(in the rows, 128 means zero)
Each row of numbers stands for one object and depends on some of the facts below. Use the named rows to name the rest.

Some facts about the objects:
bafli α:640 ε:852 μ:netus
basku α:178 ε:852 μ:dremeskun
biple α:640 ε:211 μ:netus
bisen α:640 μ:nazun δ:dibar
bogu α:24 ε:163 μ:fluplu δ:britresuk
bokel α:24 ε:839 μ:dranizul δ:dostal
branak α:859 μ:broklos
brepun α:640 ε:309 μ:ruvom
britresuk α:640 ε:240 μ:fluplu
brodri α:640 ε:737 μ:tripes
brulem α:640 ε:330 μ:duru δ:paski
devi α:348 ε:330 μ:flidrodi
dibar α:640 ε:240 μ:nazun δ:savom
didum α:640 ε:265 μ:gogri δ:stomuk
donobe α:178 ε:839 μ:doval
dostal α:640 μ:dranizul δ:bokel
dragral α:640 ε:582 μ:gabrikar
drazubror α:640 ε:68 μ:fluplu δ:bogu britresuk
dribak α:178 ε:839 μ:netus δ:viruk
drimifon α:178 ε:839 μ:flelusok
drozuk α:24 ε:163 μ:stobrerar
drutagrem α:640 ε:839 μ:tripes
dumiklon α:178 μ:gokel δ:mivubrus
fafu α:640 ε:163 μ:pimik δ:grudaklis
festus α:859 ε:265 μ:flelusok δ:drimifon
feve α:178 ε:737 μ:gokel
fluflen α:178 ε:330 μ:flezos δ:klater
fluflir α:640 ε:839 μ:dreskol δ:gubo
flukloplu α:640 ε:309 μ:tripes δ:brodri
flutegrak α:640 ε:853 μ:broklos δ:branak
gatusun α:640 ε:839 μ:pimik
gedun α:178 ε:853 μ:flelusok
grastu α:640 ε:839 μ:malin
gredugrir α:640 ε:839 μ:stuso
gregetru α:178 ε:737 μ:tobus
grenen α:640 ε:183 μ:tripes δ:riplel nufar
grere α:640 μ:doval δ:molas rusudil
gridri α:640 ε:737 μ:doval δ:sobik
grimik α:640 ε:753 μ:nitrom
griva α:178 ε:163 μ:netus
grudaklis α:859 ε:742 μ:pimik
gruplek α:348 ε:163 μ:dreskol δ:fluflir stonu
gruvi α:640 ε:330 μ:potri δ:klaben
gubo α:640 ε:330 μ:dreskol δ:stonu
kige α:640 ε:163 μ:stegrik δ:plemen
kimu α:640 ε:849 μ:skadres
klaben α:640 ε:163 μ:potri
klagres α:640 μ:tripes δ:grenen
klasin α:640 ε:68 μ:famek δ:trogam
klater α:640 ε:839 μ:flezos δ:fluflen satrodra
klodroma α:640 ε:330 μ:gogri δ:stomuk didum
kopin α:178 ε:183 μ:stena δ:stizir
kugan α:859 ε:265 μ:stena
kuzel α:859 ε:753 μ:stena
laku α:640 ε:330 μ:bigradun
lalo α:859 ε:265 μ:skadres
lapam α:348 μ:dakli
lozu α:348 μ:malin δ:nonar
lusoklan α:348 ε:839 μ:famek δ:klasin
luvigu α:24 ε:839 μ:bigradun
matretrek α:24 ε:265 μ:gokel
mivubrus α:640 ε:330 μ:gokel δ:matretrek
molas α:640 ε:853 μ:doval
mupu α:640 ε:309 μ:plama δ:trodragrun
nefi α:178 ε:742 μ:stuso δ:sokik
nibram α:178 ε:742 μ:skadres
noba α:640 ε:839 μ:tobus
nonar α:640 ε:330 μ:malin δ:grastu lozu
nufar α:859 μ:tripes δ:klagres
paski α:348 ε:839 μ:duru
pegrul α:640 ε:853 μ:gogri δ:klodroma stomuk
plemen α:859 ε:211 μ:stegrik
plepim α:24 ε:753 μ:plama
plobos α:178 ε:852 μ:stena δ:kugan reskim trurilo
pluklek α:859 ε:330 μ:tripes δ:flukloplu grenen klagres
pobo α:640 ε:330 μ:nitrom
posim α:640 ε:839 μ:plama
putropu α:859 ε:839 μ:dravel
rasidrik α:640 ε:183 μ:ruvom
reskim α:640 ε:582 μ:stena δ:kuzel
rigrur α:640 ε:330 μ:tobus δ:skigru
riplel α:178 ε:853 μ:tripes δ:nufar
rubistu α:178 ε:330 μ:plama
rusudil α:640 ε:330 μ:doval
rutodruk α:640 ε:753 μ:gogri δ:didum
satrodra α:640 μ:flezos
savom α:640 ε:309 μ:nazun
seba α:178 ε:839 μ:brabes
setra α:859 ε:330 μ:vupa
skalogral α:640 ε:753 μ:dakli δ:lapam
skamok α:178 ε:849 μ:bigradun δ:luvigu
skapi α:640 ε:839 μ:febra
sketa α:640 ε:849 μ:tripes δ:klagres
skigru α:640 μ:tobus
skostur α:640 ε:309 μ:flezos
skubaflos α:859 ε:330 μ:dravel δ:putropu
sobik α:640 μ:doval
sokik α:640 ε:582 μ:stuso
stabo α:640 ε:330 μ:dakli δ:skalogral
stistok α:178 μ:flidrodi δ:devi
stizir α:24 ε:839 μ:stena δ:kuzel
stomuk α:640 ε:839 μ:gogri
stonu α:640 ε:582 μ:dreskol δ:stopa
stopa α:859 ε:753 μ:dreskol
stutre α:178 ε:163 μ:doval δ:gridri grere
sutom α:348 ε:330 μ:stena δ:reskim
tazeza α:859 ε:211 μ:doval δ:sobik rusudil
tetro α:640 ε:849 μ:stena δ:kugan trurilo
tiste α:640 ε:582 μ:bigradun
tridri α:640 ε:737 μ:bigradun δ:tiste
trodragrun α:859 ε:183 μ:plama δ:rubistu
trogam α:640 μ:famek
trurilo α:640 μ:stena
vadrim α:178 ε:853 μ:gabrikar δ:dragral
veru α:178 ε:853 μ:stena δ:kugan stizir reskim trurilo
vifam α:640 ε:163 μ:malin
viruk α:859 μ:netus δ:bafli
vistus α:640 ε:852 μ:tripes δ:flukloplu grenen klagres
zadrus α:640 μ:stuso δ:sokik
zanas α:348 μ:tobus
ziro α:348 ε:853 μ:tobus δ:zanas
zuve α:859 ε:753 μ:dranizul δ:dostal

Some objects and their rows:
[122 115 126 129 143 151 131 116 100 122 117 128 120 120 142 127 106 137
 130 115 126 134 128 157 115 136 137 120 126 131 142 121 130 128 130] : stopa
[116 135 113 129 147 137 130 115 123 124 127 122 128 132 116 143 129 123
 134 137 125 130 141 138 135 136 123 130 131 147 128 126 127 128 140] : dreskol
[152 143 142 142 113 100 110 148 148 137 123 130 141 110 150 121 145 115
 117 129 141 118 114 117 140 119 126 145 123 103 150 127 107 119 110] : gubo
[131 119 112 102 128 136 156 129 114 128 142 114 130 120 114  94 115 146
 156 118 133 125 132 119 126 128 119 108 141 159 102 151 161 145 134] : donobe
[131 118 120 127 139 137 132 119 118 118 130 127 132 129 120 133 125 155
 131 123 125 127 150 138 119 129 125 121 126 137 127 130 137 135 130] : plepim
[113 135 113 127 148 136 132 115 125 124 126 121 126 131 116 142 130 121
 135 138 124 130 141 136 135 136 123 130 133 148 125 126 127 129 138] : flelusok
[147 109 139 124 134 124 122 119 134  95 129 114 141 121 139 122 145 136
 130 143 128 122 177 134 102 127 122 142 130 148 139 118 119 137 122] : gedun
[141 128 119 115 128 139 142 130 116 123 136 111 125 118 137  96 117 123
 151 126 139 130 140 125 136 132 132 127 136 149 110 148 142 150 119] : sobik
[121 122 121 131 135 153 130 117 104 126 116 122 115 129 140 130 104 122
 132 120 129 139 127 153 122 138 143 128 125 130 139 120 126 132 128] : branak
[113 135 112 127 150 136 131 114 127 124 125 121 126 132 116 143 129 120
 134 137 124 131 140 136 135 136 123 129 133 149 124 127 127 128 138] : broklos
[112 136 113 126 150 136 132 114 126 124 125 121 127 132 116 143 129 121
 134 137 124 132 141 136 135 136 123 130 133 149 124 126 127 129 138] : stegrik
[129 133 114 139 144 153 122 126 114 120 129 137 130 136 126 142 119 139
 125 118 131 128 146 151 130 136 138 127 111 120 127 136 131 144 129] : zanas
[126 133 103 133 120 138 135 126 121 137 126 117 126 143 107 145 112 145
 136 119 133 136 132 131 145 132 135 121 124 130 120 135 146 135 131] : matretrek
[146 128 135 107 119  85 138 147 170 155 118 127 154 119 151 140 141 149
 132  89 122 144  86 117 124 113 112 112 131 125 111 143 109 107 117] : plobos
[137 117 121 107 122 128 139 124 150 127 121 114 133 142 151 154 125 138
 136 102 122 150 128 133 116 127 137 126 126 138 106 137 114 125 119] : trurilo
[113 135 113 125 150 136 132 115 127 124 125 121 127 131 116 142 130 119
 134 138 124 132 140 135 135 136 124 130 134 149 124 127 126 129 139] : dremeskun
[141 128 122 134 115 138 121 125 135 114 127 107 130 137 131 135 128 114
 133 140 137 129 158 136 124 132 140 149 126 131 135 124 118 139 118] : pobo

Rows to name:
No name comes twice in this set of rows, the named rows included.
[121 123 111 114 121 142 143 121 127 144 110 118 119 147 154 158  96 126
 138  87 124 166  98 147 132 135 151 119 121 131 111 131 115 123 123] | kugan
[143 128 153 143 157 124 104 133 124 108 135 159 142 109 159 118 147 130
 107 129 126 117 145 141 119 128 128 137 109 109 144 125 102 137 115] | ziro
[135 140 120 139 137 149 113 129 126 114 127 129 131 139 134 139 125 108
 128 131 135 130 159 149 134 137 145 148 110 118 127 129 110 154 114] | devi
[145 135 136 120 125 114 134 143 124 137 138 129 129 104 148  84 128 122
 139 122 139 125 109 107 148 123 124 124 136 131 116 149 136 136 115] | grere
[148 145 142 126 135 105 112 149 163 141 120 145 148 128 176 144 142 108
 120  97 127 146 106 133 140 123 138 140 108 101 113 138  76 132  96] | sutom
[111 117 116 120 142 157 141 116  97 134 119 131 115 125 126 128  98 140
 134 108 122 133 112 153 113 135 134 108 129 131 132 127 140 126 139] | putropu
[155 136 144 115 129  85 127 149 175 158 109 125 155 106 171 138 144 136
 130  86 125 145  82 133 123 112 115 120 132 114 118 150  91 108 103] | reskim
[132 131 146 134 146 114 123 137 118 149 110 145 131  94 160 114 122 134
 119 106 127 130  83 144 128 123 120 115 130 110 149 128 114 110 119] | zuve
[117 140  86  92  90 130 155 149 105  83 144 198  65 105 142 138 116 131
  73 134 159  83 106   4 178 126 153 137  96  95 142  64 174  99 153] | didum
[139 119 133 103 123 119 128 136 119  68 144 179 100  91 169 115 147 125
  82 147 144  87 148  56 129 123 137 150 107 111 154  74 128 113 130] | pegrul
[120 139 113 113 152 137 141 121 116 125 137 116 124 120 128 103 122 105
 153 136 133 133 140 125 149 137 125 129 140 163 105 143 133 148 128] | doval

Now the same objects, written a new way:
Known rows:
[135 111 134 136 164 220  49 183 140 147  94 188 230 164  95 144 117 128
 111  83 192  53 142 144  62  53 110 175  75 182 111 106 107 114 152 180
 113 129  89 126 105] : kugan
[164  99  74 105 154 198  79 147 140 197 152 192 210 159 111 131  78 138
 129  46 211 111 154 134 132  92  80 149 113 151 148  74 114 123 177 205
 102 161 122 128  89] : sutom
[127 120 126 134 143 116 144 120 138 155 146 129  91 128 129  99 119 122
 138 116 141 138 105 145 143 147 126 118 152 117 137 130 127 135 114 139
 143 136 121 126 129] : zuve
[113 130 133  83 116 105 165 107 138 123 135 146  75 109 132  81 133 135
 168  91 106 161 105 144 143 133 146 124 126 115 118 144 124 175 120 140
 102 109 117 129 116] : mupu
[131  97  98  83  65  79 168 113  63  70 145  88 193 142 130 125 122 174
  78 173  69 158  91  67  39  64  89 156 110 149 122  96 108 165 112 124
 125 110 116 106 167] : klagres
[114 128 133  95 120 113 163 114 141 101 134 148  90 104 129  94 141 130
 157  99 108 148 105 145 119 122 153 137 115 128 107 149 131 175 114 141
  99  97 120 122 115] : skostur
[134 134 127 144 131 141 133 116 125 143 117 129 123 129 141 139 126 124
 106 123 140 125 131 136 118 132 137 132 133 139 141 128 140 117 126 142
 122 136 139 129 125] : drozuk
[ 94 162 166  68  94 140  94 107 113 128  54 134 136 156 130 107 132 155
 148 107  93 158 153 165 105 121 137 141 106 120 103 121 145 166 140 122
  94 116  95 128 129] : nibram
[139  86  89  88  72  69 170 111  53  96 159  85 180 144 133 125 112 167
  83 171  83 161  86  54  68  74  76 139 128 138 139  85  95 145 116 119
 143 123 125 105 164] : grenen
[172  82  76 187 162 109 163 137 136 122 178 131  98  95 122 175  96 110
 128 143 189 120  86  97 156 165 129 107 159 109 147 152 133 107 104 149
 145 131 167 100  94] : biple
[158 127 101 152 126 117 145 126 153 129 141 128 102 117 116 149  89 147
 144 137 155 140 127 137 158 155 121 107 147 106 149 157 141 146 126 142
 115 149 130 133 121] : klodroma
[151 134 135 146 129 123 132 123 126 128 121 116 105 114 113 147 121 117
 136 143 130 124 130 116 150 121 131 108 135 126 151 121 115 103 119 105
 140 125 150 138 127] : klasin
[135 135 127 146 132 139 134 112 127 142 115 128 118 126 137 141 125 123
 108 124 140 127 132 140 120 134 139 129 135 140 141 131 141 117 122 140
 121 134 138 132 124] : bogu
[111 150 134  96  97 145  95 120 131 123  71 135 152 161 124 134 103 169
 138 117 122 157 155 171 106 142 124 144 115 109 108 145 164 178 143 144
  86 138  90 121 125] : gedun
[135 114 103 148 133 133 111 127 122 133 108 128 139 142 128 173  92 144
 126 134 171 141 127 134 127 171 120 126 142 100 123 142 161 133 128 150
 119 139 131  97 102] : fluflen
[111 156 137 157 150 143 165  93 132 138 136 127  84  81 149 149 179 107
 134 133 114 129 146 127 153 115 122  94 141 116 110 107  93 117 104  67
 143 129 186  95 122] : gridri
[136 135 133 137 126 129 139 126 138  93 119 130 114 103 118 141 137 121
 134 137 121 121 124 130 115 119 149 129 118 138 126 144 132 134 112 120
 118 102 140 131 125] : trogam

Name these rows:
No name comes twice in this set of rows, the named rows included.
[146 131 136 136 126 125 141 126 140  92 117 132 106 107 113 138 129 115
 134 136 124 123 116 132 114 118 160 130 118 136 129 148 137 133 107 123
 115 101 138 134 122] | skigru
[ 92 164 171  58  90 134 100 100 112 152  56 131 121 163 133  92 124 162
 161  98  92 172 154 165 130 130 129 131 119 106 113 114 137 167 146 119
  96 126  91 134 131] | nefi
[ 97 120 133  31 119 197  38 146 113 235  64 204 211 219 120  91  75 194
 177  17 183 136 169 153 143  82  65 155  91 114 116  77  96 166 210 192
  73 175  45 123  85] | veru
[107  87 126  87 159 184  57 146  83 220  90 185 185 171 126 134 101 132
 160  51 197 111 130 107 146  96  80 134 113 127 127  63  84  91 176 171
 133 140 113 101  68] | kopin
[112 134 130 108 123 119 160 119 146  78 129 147 101  90 127 111 151 126
 145 110 106 135 106 145  98 121 163 142 106 138  98 159 139 175 109 143
  96  85 126 118 115] | savom
[107  98  95  48  63  67 187 104  72  72 156 107 170 131 146  86 133 183
 101 136  58 176  78  83  44  75  95 162 107 144 104 105 109 206 114 144
 107  97 100  99 158] | flukloplu
[120  88 119 131 177 202  75 176 136 150 122 198 205 143 109 130 125 119
 119  65 198  61 112 136  68  70 116 176  83 176 100 108 105 122 143 198
 119 116  98 106  86] | kuzel
[120  97 110  88  79  81 152 114  63 106 147  84 187 160 137  99 125 164
  70 167  77 152  85  86  41  75  79 157 126 150 127  81 107 155 106 128
 148 122 101 108 183] | nufar
[163 118 102 142 125 113 145 127 148 133 144 132 102 130 111 141  83 146
 144 133 157 143 123 134 158 150 124 111 148 102 153 156 140 146 123 144
 113 151 123 134 119] | rigrur
[103 120  98  44  40  94 121 105  60 105  96  92 222 194 140 117  92 225
  89 150  75 191 128 110  44  95  61 167 112 121 109  97 137 206 145 146
  93 143  68  99 168] | riplel
[145 120 111 155 140 125 130 130 146 153 147 124 116 141 120 127  95 139
 124 133 157 133 119 151 141 154 111 119 154 112 145 142 140 139 121 147
 135 160 116 129 135] | skubaflos
[ 80  82 147  37 160 174  74 130  71 247  95 201 154 171 141  77 128 121
 187   4 180 127 109 101 163  85  92 140 104 126 112  38  59 102 179 170
 132 120 106  95  56] | plobos
[126 133 144 148 140 135 124 132 136 113 119 125 117 121 120 122 144 110
 116 137 124 112 114 149  96 124 147 137 126 145 122 133 136 126 102 126
 139 110 128 129 137] | branak
[137  83  76  85  73  65 160 109  68 158 179  83 175 188 136  93  73 196
  87 158 107 181  90  87  98 106  38 134 161 110 155  86 102 169 129 148
 148 181  87 110 181] | pluklek

